Below are the code and all the weights of a small trained network. Each question names an input and a target symbol and asks about switching units off, where a switched-off unit gives its printed mean instead of its output.

import numpy as np


def w(rows, s, z=0):
    codes = np.array(rows[::2]) - 128.0
    scale = np.full(codes.shape[1], s)
    scale[-1] = z or s
    return codes * scale


def softmax(a):
    e = np.exp(a - a.max(-1, keepdims=True))
    return e / e.sum(-1, keepdims=True)


def log_softmax(a):
    a = a - a.max(-1, keepdims=True)
    return a - np.log(np.exp(a).sum(-1, keepdims=True))


def net(x, mask):
    ids = ['ΘΞΣαβδεζμπψ'.index(c) for c in x.split()]
    T = len(ids)
    res = E[ids] + P[:T]
    u = 0
    for l in range(3):
        r = res
        for j in range(3):
            rows = slice(4 * j, 4 * j + 4)
            q, k, v = (r @ M[l][rows].T for M in (Q, K, V))
            z = softmax(np.where(np.tri(T) > 0, q @ k.T / 4**0.5, -1e9)) @ v
            o = O[l][rows]
            res = res + np.where(mask[u + j], z, o[:, -1]) @ o[:, :-1]
        u += 3
    return log_softmax(res[-1] @ U[:, :-1].T + U[:, -1])


Q, K, V, O = {}, {}, {}, {}
E = w([
[137,102,105,84,76,78],'Θ',
[76,153,151,165,169,134],'Ξ',
[140,110,111,136,87,78],'Σ',
[138,113,136,172,112,80],'α',
[123,83,88,188,253,181],'β',
[146,91,158,73,95,51],'δ',
[114,182,92,57,136,168],'ε',
[78,173,131,155,147,143],'ζ',
[94,222,101,119,99,120],'μ',
[137,112,130,133,96,74],'π',
[52,129,125,163,163,143],'ψ',
],0.02)
P = w([
[8,51,176,143,65,204],'0',
[145,146,195,157,143,153],'1',
[160,117,147,127,104,205],'2',
[111,82,82,84,93,200],'3',
[77,183,144,116,219,55],'4',
[193,208,156,107,196,109],'5',
[205,147,112,78,87,185],'6',
[34,106,57,122,162,50],'7',
[105,193,94,135,171,46],'8',
[185,208,103,74,158,102],'9',
[137,69,1,71,76,158],'10',
],0.011)
Q[0] = w([
[135,142,96,158,111,138],'L0H1',
[134,132,134,98,129,106],'L0H1',
[126,134,120,121,117,111],'L0H1',
[149,143,83,122,126,112],'L0H1',
[118,191,146,124,194,84],'L0H2',
[151,72,143,137,73,159],'L0H2',
[145,151,160,110,164,186],'L0H2',
[248,182,118,106,175,133],'L0H2',
[137,154,149,126,109,151],'L0H3',
[142,147,122,88,145,145],'L0H3',
[111,116,122,174,89,127],'L0H3',
[97,182,154,124,103,127],'L0H3',
],0.017)
K[0] = w([
[146,134,118,144,114,151],'L0H1',
[173,137,100,139,95,115],'L0H1',
[87,148,121,112,146,92],'L0H1',
[120,134,123,116,136,127],'L0H1',
[195,148,183,144,139,154],'L0H2',
[51,52,66,109,137,130],'L0H2',
[107,107,165,139,93,168],'L0H2',
[252,107,103,117,67,213],'L0H2',
[98,114,106,94,102,170],'L0H3',
[147,138,118,119,153,138],'L0H3',
[167,127,107,106,150,119],'L0H3',
[135,149,144,141,115,114],'L0H3',
],0.016)
V[0] = w([
[190,147,167,126,172,157],'L0H1',
[195,149,72,159,221,117],'L0H1',
[105,151,107,106,79,144],'L0H1',
[139,93,174,134,119,77],'L0H1',
[92,178,240,176,175,124],'L0H2',
[124,163,133,122,149,50],'L0H2',
[144,170,151,104,31,124],'L0H2',
[214,135,255,71,107,131],'L0H2',
[198,158,115,184,99,175],'L0H3',
[146,187,59,57,146,101],'L0H3',
[111,120,73,87,162,101],'L0H3',
[142,164,201,154,113,103],'L0H3',
],0.0091)
O[0] = w([
[107,91,33,113,172,115,67],'L0H1',
[103,152,62,100,101,64,21],'L0H1',
[165,129,253,193,206,136,128],'L0H1',
[128,152,139,167,148,169,205],'L0H1',
[254,116,148,75,105,185,93],'L0H2',
[101,150,88,120,32,188,139],'L0H2',
[104,67,114,166,49,106,141],'L0H2',
[116,62,25,98,113,178,180],'L0H2',
[179,146,125,150,141,124,1],'L0H3',
[124,149,76,109,199,103,78],'L0H3',
[150,97,138,80,141,82,169],'L0H3',
[169,120,218,79,97,160,88],'L0H3',
],0.0067,0.004)
Q[1] = w([
[71,143,173,184,159,254],'L1H1',
[116,47,150,140,190,211],'L1H1',
[143,107,165,157,182,122],'L1H1',
[152,172,71,110,91,145],'L1H1',
[166,110,160,148,183,93],'L1H2',
[101,78,152,162,96,158],'L1H2',
[154,61,103,176,109,138],'L1H2',
[155,100,92,124,65,163],'L1H2',
[153,99,185,166,90,147],'L1H3',
[153,138,194,72,124,113],'L1H3',
[116,139,99,158,215,148],'L1H3',
[71,85,122,128,167,86],'L1H3',
],0.011)
K[1] = w([
[92,153,75,155,187,249],'L1H1',
[141,65,146,107,186,149],'L1H1',
[109,97,207,192,167,123],'L1H1',
[155,166,155,96,119,160],'L1H1',
[55,132,168,148,108,142],'L1H2',
[100,140,153,155,97,169],'L1H2',
[96,133,121,134,147,160],'L1H2',
[120,109,143,118,98,68],'L1H2',
[132,71,168,135,106,108],'L1H3',
[124,163,122,129,122,121],'L1H3',
[176,93,94,133,157,143],'L1H3',
[120,102,114,84,124,71],'L1H3',
],0.014)
V[1] = w([
[127,204,62,168,106,143],'L1H1',
[176,79,179,204,132,199],'L1H1',
[174,117,72,115,50,2],'L1H1',
[146,165,90,99,148,91],'L1H1',
[106,154,116,114,184,63],'L1H2',
[210,82,159,145,139,120],'L1H2',
[119,166,117,30,94,146],'L1H2',
[119,91,29,91,153,42],'L1H2',
[97,107,126,198,189,83],'L1H3',
[129,67,176,93,208,193],'L1H3',
[127,150,95,220,147,190],'L1H3',
[61,150,167,51,110,115],'L1H3',
],0.0093)
O[1] = w([
[118,140,236,131,254,148,2],'L1H1',
[161,17,53,79,192,128,170],'L1H1',
[201,86,147,187,84,117,86],'L1H1',
[126,143,183,116,130,211,74],'L1H1',
[105,165,40,131,56,148,79],'L1H2',
[237,218,168,80,73,40,176],'L1H2',
[93,188,203,103,114,227,90],'L1H2',
[184,122,42,105,117,112,3],'L1H2',
[90,159,211,155,62,161,162],'L1H3',
[28,125,107,22,34,166,253],'L1H3',
[174,87,251,44,190,217,120],'L1H3',
[79,91,35,162,120,179,163],'L1H3',
],0.005,0.0072)
Q[2] = w([
[153,198,44,91,164,60],'L2H1',
[211,68,101,157,152,131],'L2H1',
[99,58,112,50,222,102],'L2H1',
[39,74,39,152,125,16],'L2H1',
[87,62,199,168,95,95],'L2H2',
[79,143,145,25,19,192],'L2H2',
[63,190,86,125,80,4],'L2H2',
[161,232,134,130,91,67],'L2H2',
[118,39,92,199,91,132],'L2H3',
[188,46,177,113,86,232],'L2H3',
[91,167,26,128,255,119],'L2H3',
[152,243,35,123,172,86],'L2H3',
],0.0072)
K[2] = w([
[254,132,102,65,120,178],'L2H1',
[151,83,169,159,111,113],'L2H1',
[154,69,138,118,173,148],'L2H1',
[115,150,79,125,99,165],'L2H1',
[64,146,224,219,67,163],'L2H2',
[170,181,160,104,64,140],'L2H2',
[160,176,58,209,150,76],'L2H2',
[145,209,128,145,107,210],'L2H2',
[223,151,46,152,78,65],'L2H3',
[134,115,156,26,72,107],'L2H3',
[131,49,52,171,188,194],'L2H3',
[124,183,91,131,231,208],'L2H3',
],0.0083)
V[2] = w([
[188,135,174,127,134,2],'L2H1',
[103,176,152,102,132,130],'L2H1',
[129,89,81,185,146,54],'L2H1',
[196,168,93,153,56,131],'L2H1',
[181,157,196,181,170,142],'L2H2',
[80,133,81,126,224,177],'L2H2',
[103,212,165,153,115,163],'L2H2',
[65,183,127,167,129,57],'L2H2',
[187,179,86,163,126,128],'L2H3',
[129,50,142,129,57,208],'L2H3',
[165,60,160,128,43,62],'L2H3',
[195,167,131,58,25,88],'L2H3',
],0.0082)
O[2] = w([
[67,22,96,123,149,175,81],'L2H1',
[191,122,80,184,164,93,138],'L2H1',
[54,101,185,116,159,135,104],'L2H1',
[91,35,107,30,138,104,53],'L2H1',
[163,11,162,114,147,151,8],'L2H2',
[103,84,67,200,52,144,62],'L2H2',
[144,159,76,159,226,235,72],'L2H2',
[62,93,165,254,184,127,142],'L2H2',
[178,142,137,179,89,77,6],'L2H3',
[219,136,44,157,163,131,202],'L2H3',
[70,117,116,202,88,159,186],'L2H3',
[115,126,149,107,42,174,115],'L2H3',
],0.0061,0.013)
U = w([
[54,139,155,178,142,74,2],'Θ',
[179,129,149,90,92,140,65],'Ξ',
[103,111,183,145,133,95,152],'Σ',
[145,96,167,99,115,135,174],'α',
[152,126,117,91,181,71,196],'β',
[93,92,1,108,103,133,147],'δ',
[156,154,159,184,116,58,34],'ε',
[166,126,150,119,105,141,100],'ζ',
[163,88,100,166,119,158,180],'μ',
[119,110,156,120,123,126,144],'π',
[68,197,198,106,146,196,163],'ψ',
],0.0092,0.0067)

Each question gives the input, a string of symbols that net reads in full, and the target symbol t.
The units are the heads (4 rows each of Q, K, V and O). Each row of codes is followed by its name. A weight is (code - 128) times the scale printed after its matrix; where a second scale follows, it is the last column's (O and U).
mask holds one flag per head, layer by layer. A switched-off head (its flag False) gives its mean, the last column of its rows in O, instead of its output. The means were averaged over made-up inputs and are rounded, as every weight is.
A unit's drop is (log p(t) with every unit on - log p(t) with that unit switched off) / (log p(t) with every unit on - log p(t) with every unit switched off).
The circuit of an input: a set's keep is (log p(t) with only the set's units on - log p(t) with every unit switched off) / (log p(t) with every unit on - log p(t) with every unit switched off). Starting from all 9 units, units are removed one at a time, each time the one whose removal leaves the highest keep (on an exact tie, the one counted first), for as long as the keep stays at least 0.8.
units of the circuit, in order: the units of the circuit, biggest drop first
unit that matters most: the unit with the biggest drop
which heads matter: for each layer, one digit per head in row order, 1 if its drop is at least 0.15 and else 0, layers parted by /
input ψ β β α Σ β Θ μ δ π, target Θ: units of the circuit, in order => (L0H2 L2H2 L1H3)
input π δ Σ β ε δ β, target β: which heads matter => 100 / 101 / 001
input Θ δ δ δ δ Σ Θ Ξ α α, target Θ: units of the circuit, in order => (L0H2 L1H3 L2H2)
input β Σ δ Θ δ Θ, target δ: units of the circuit, in order => (L0H2)
input β δ δ, target β: which heads matter => 010 / 100 / 001
input Σ Σ π δ α μ δ π δ, target μ: which heads matter => 010 / 100 / 010
input ε Σ Σ ε δ δ ε β ε Σ, target ε: which heads matter => 010 / 101 / 001
input β β δ β δ ε Σ, target β: which heads matter => 010 / 000 / 001
input α ε δ δ δ δ β δ Ξ β μ, target ψ: which heads matter => 000 / 100 / 000
input α Θ δ β δ α, target δ: units of the circuit, in order => (L0H2 L2H1)
input δ δ ζ μ ε ε, target β: which heads matter => 101 / 101 / 101
input β δ δ ζ β μ δ π δ Θ, target δ: which heads matter => 010 / 010 / 100
input δ μ δ Σ β β β ψ, target ψ: which heads matter => 010 / 101 / 100
input ε δ β β δ δ, target β: units of the circuit, in order => (L2H3 L0H2 L1H2)
input δ β δ β α β β δ π, target β: units of the circuit, in order => (L0H2 L2H3)
input δ δ δ δ Θ δ δ δ β π ε, target ψ: which heads matter => 100 / 101 / 000
input ε Θ β Θ, target ε: which heads matter => 010 / 101 / 100
input δ δ δ δ β, target ψ: which heads matter => 000 / 101 / 100
input Ξ Θ ε Θ β ε δ, target Θ: unit that matters most => L0H2
input δ δ δ β Ξ δ δ δ, target Ξ: unit that matters most => L0H2
input Ξ μ ζ Θ δ δ δ ε δ π, target δ: which heads matter => 010 / 010 / 100
input δ β ζ Ξ ε Σ δ μ π δ δ, target μ: units of the circuit, in order => (L1H1 L2H2 L0H2 L2H3)
input δ Ξ δ δ ε Θ α, target δ: which heads matter => 010 / 001 / 000
input ε α ε ζ ε β ε δ δ δ, target ε: units of the circuit, in order => (L0H2 L1H1 L2H1)
input ψ β δ β α, target β: units of the circuit, in order => (L0H2 L2H3 L1H1)
input δ β ε δ ζ ε Σ ε Ξ Θ δ, target ε: units of the circuit, in order => (L0H2 L1H1)
input Θ δ β Σ δ Ξ β δ β α, target β: units of the circuit, in order => (L0H2 L2H3)
input δ ε α ψ Θ Θ π δ Θ, target Θ: unit that matters most => L1H3
